V: [ 42 -51  43 -47  40  40  42  20  38]
K: [ 11  28  27  28  11  39   9  10 -12]
R: [ 16 -49  15  38  16 -12  14   2  -9]
count K: [28] => 2
count V: [40] => 2

U: [-38 -44 -50 -45 -50  45 -46  48 -38 -44 -46  20 -51 -41 -40  44  49]
E: [-46 -45  39 -28  46 -37  28  54  15  36  36 -32  35  19  49 -37  49]
B: [ 31 -45  56  50  50  50  56 -49  54  54  58  50  54  53 -52  54 -51]
count U: [-38] => 2
count E: [-38] => 0
count U: [-44] => 2

S: [36  6  1 37 37  1 37]
X: [29 10  9  2  7 -3  2]
L: [ 30  -4  -4  -4  -4  -4 -14]
count X: [2] => 2
count L: [-4] => 5
count S: [37] => 3
count X: [-2] => 0
count S: [6] => 1
count S: [38] => 0
count X: [29] => 1

J: [19 19 19 19]
C: [-1 21  2 20]
Y: [ -1  21   2 -55]
T: [-55 -55  18  18]
A: [ 3  3 12  3]
count T: [18] => 2
count J: [19] => 4
count C: [21] => 1
count A: [3] => 3
count J: [18] => 0
count T: [-55] => 2

N: [ 47  14  47 -34  41 -41 -35  25 -19 -43  40 -26 -53 -48  21 -19 -33  30
 -28   6  54 -37 -41 -48  14  41  47  46   5 -17  41  45  11  18  19 -32
  35  19  11 -28  -4  27  43 -13  41  41  33  41 -38  47  -5  50  48 -16
 -15]
Z: [ 33 -10  45 -44 -40  35 -27 -51  43 -41 -46 -23   8 -45  52 -31  54 -26
   9  31  40   8  29  31 -29 -41   1 -20 -26  -8  34   8   9 -35  19 -50
 -27 -48  52 -15  39 -13 -28  33 -48  51 -45 -25 -53  51  48   0  45 -23
 -50]
H: [-25 -25  -3 -40 -23 -11 -35  38 -32  36  46 -30  18 -18 -45 -27 -39 -34
 -10 -35  14 -16  21 -37   3  -8  50 -11  -2  41 -35   3 -50 -48   0 -51
  45  13 -31  38  -6 -51 -27  19   8  -2 -18  50 -53 -38  32  46 -10  22
  28]
D: [  6 -38  50  48  30   8 -53 -12 -16  -3  27 -36 -19  29  51  32   2 -40
 -48  50 -36   8 -12  -9  -1   7  -3 -51  -9 -29  27  12 -48 -52  10 -43
  -1 -12 -47   3 -35  53   7  19  52 -23 -21  19  44  45  -7 -38 -21  30
  20]
F: [ 40  46  -1  32  49  46 -16 -46 -33  37 -25 -46 -13  34  46  38 -32  23
 -26 -13 -20  15  17 -42 -32  17  53  13 -22 -19 -41 -25 -45  22 -46  24
  15  12 -45  15  48  41  -4   4 -52 -10 -23  52  23 -23  12  44  34  52
  51]
Q: [ 20 -35  19  43 -29  -2 -37  10 -36 -11  31 -22 -53 -15  33 -18 -51  40
  32  23 -53  -9  47  -8  -2  -9 -40 -45 -52  -4   3  -1   5  53  30  14
  41  47 -26 -43 -44 -52  -4  -7  -1  17  38   9  30  32 -33  23  40 -33
  27]
count N: [47] => 4
count Z: [8] => 3

W: [-35 -40 -43 -26 -43  46 -26]
G: [ -7   2  45 -26   2  45  45]
M: [ 46  47  45  45 -27  44 -33]
P: [ 44  44  44  47 -42 -42 -42]
count P: [43] => 0
count W: [-26] => 2
count P: [45] => 0
count M: [46] => 1
count W: [-34] => 0
count G: [45] => 3

dufi: [ -4  -4  -4 -14  -3  -4 -11 -23]
bubaz: [-13 -11 -20  34 -12 -19 -27  13]
lusu: [  2  49 -12 -13 -12 -26 -13 -12]
count dufi: [-15] => 0
count bubaz: [-12] => 1
count lusu: [-26] => 1
count dufi: [-4] => 4
count lusu: [-13] => 2

Seba: [-33  -8   2  -6  -5  12  26   1  11  -1   8  12   0  12  12 -19   1  -6
  -2  12]
Gedog: [  7   2   5   7 -28  25   8  -8 -12  -1  11  49  -8   7  -6 -18  -4   1
   6   4]
fizug: [  6  10   4  -5  25  -1   0   4  -3   3  -6 -17   0  -8   1  10   1  -3
  -5  -7]
Linis: [ 16  25   4  -2  -5 -21   6 -13  -5 -21   3 -21   2   6   2   2  -4   2
 -13 -13]
fati: [  7 -10   4  26  27  13  27  27   0  27  -6  -6  27   7  14  -6  -6  -6
   0  -6]
Gele: [ -4 -14   3  -7 -27 -48  28  40 -13  -6  -7 -16  -6  12   0  10   1   7
   4  17]
Fofek: [ 26   3   0   1  17 -22  -7  29 -11   1  10  13  -2  -8   6 -16   0   0
 -10  22]
Nezom: [  7   2   5   7 -28  25   8  -8 -12  -1  11 -11  -8   7  -6 -18  -4   1
  -7   4]
count Seba: [8] => 1
count Seba: [12] => 5
count Linis: [3] => 1
count fati: [-6] => 6
count fati: [27] => 5

leso: [ -9   5 -13 -29 -14   4  28 -10   4   8  27  21   7 -36   8  10   3 -25
  25 -16   8  -8]
gike: [ -6  10 -11 -13   3  15  35  -9  16   1   4  26   5 -37   3  33  12 -11
  29   3   2 -21]
pubo: [-17   4  -6 -24 -11  17  19  -9  22   9  -1  23  23 -42   0  17   0 -16
  27   2  -1 -13]
Mono: [  1  10 -18 -27   0  13  23 -31  16  10   9  31   9 -23  -7  24   7 -11
  41  -7   0 -33]
gom: [ -9  -6 -12 -13  -1  15  47 -11  22   2   2  31   2 -36  -3  33   2  -9
  29   5   4 -26]
nabe: [ -1  -3 -26 -40  -2  18  35  -4  12  -2  13  35   4 -43 -11  29  -1  -6
  33 -11  13 -24]
penob: [ -6   6  -9 -31 -11   5  30 -13   2   7  25  21   6 -38  11  10   0 -23
  22 -12   8 -10]
digi: [ -6  18 -17 -19   1 -17  25 -12  20   1   9  22  20 -41   1  24   2 -12
  31  -5   2 -17]
zev: [ -6  10 -12 -31  -8  14  20 -13  -1  12  10  24  15 -35  11  14  -3 -14
  22 -12   6 -12]
Bif: [ -9   6 -20 -22  -9  19  32 -15  15   6   8  -9  22 -40   1  19  -9  19
  -9  -9   2 -15]
rida: [  4   8 -21 -33  -1  13  20   1  14  13  16  25  11   3   7  15  -4  -4
  26   1   3 -17]
count Bif: [19] => 3
count rida: [13] => 2
count digi: [9] => 1
count pubo: [-9] => 1
count nabe: [-2] => 2

pabov: [-10   4  15  -8]
Lenon: [ 9 -3 12 -9]
niz: [-9  0 -6  1]
Tor: [1 1 7 1]
pid: [-13   6   5 -10]
Gove: [-51  28 -10 -18]
tik: [ 0  2  3 -7]
kaleg: [-4 -6 -8 -9]
count pabov: [15] => 1
count pid: [-10] => 1

pezot: [-22  -2   7  -3   0  -5  10  -3]
rovab: [ -4 -22   1 -11 -11 -13   0  12]
razu: [ 6  3 -6  4 -5  6 -6 -4]
Mova: [-11  -3  10 -22   9  -3  -4 -16]
Lobi: [18  0 18 19 19 19 18 18]
pudam: [-6 -5 -6 -8 -8 -9 -8  1]
zarul: [-26   6 -12 -12  -5  -1 -22  -8]
mided: [-17  13 -13  -7 -13   9  16 -38]
Sav: [-20   9   3  17 -19   8   6   0]
count pudam: [-7] => 0
count Lobi: [18] => 4

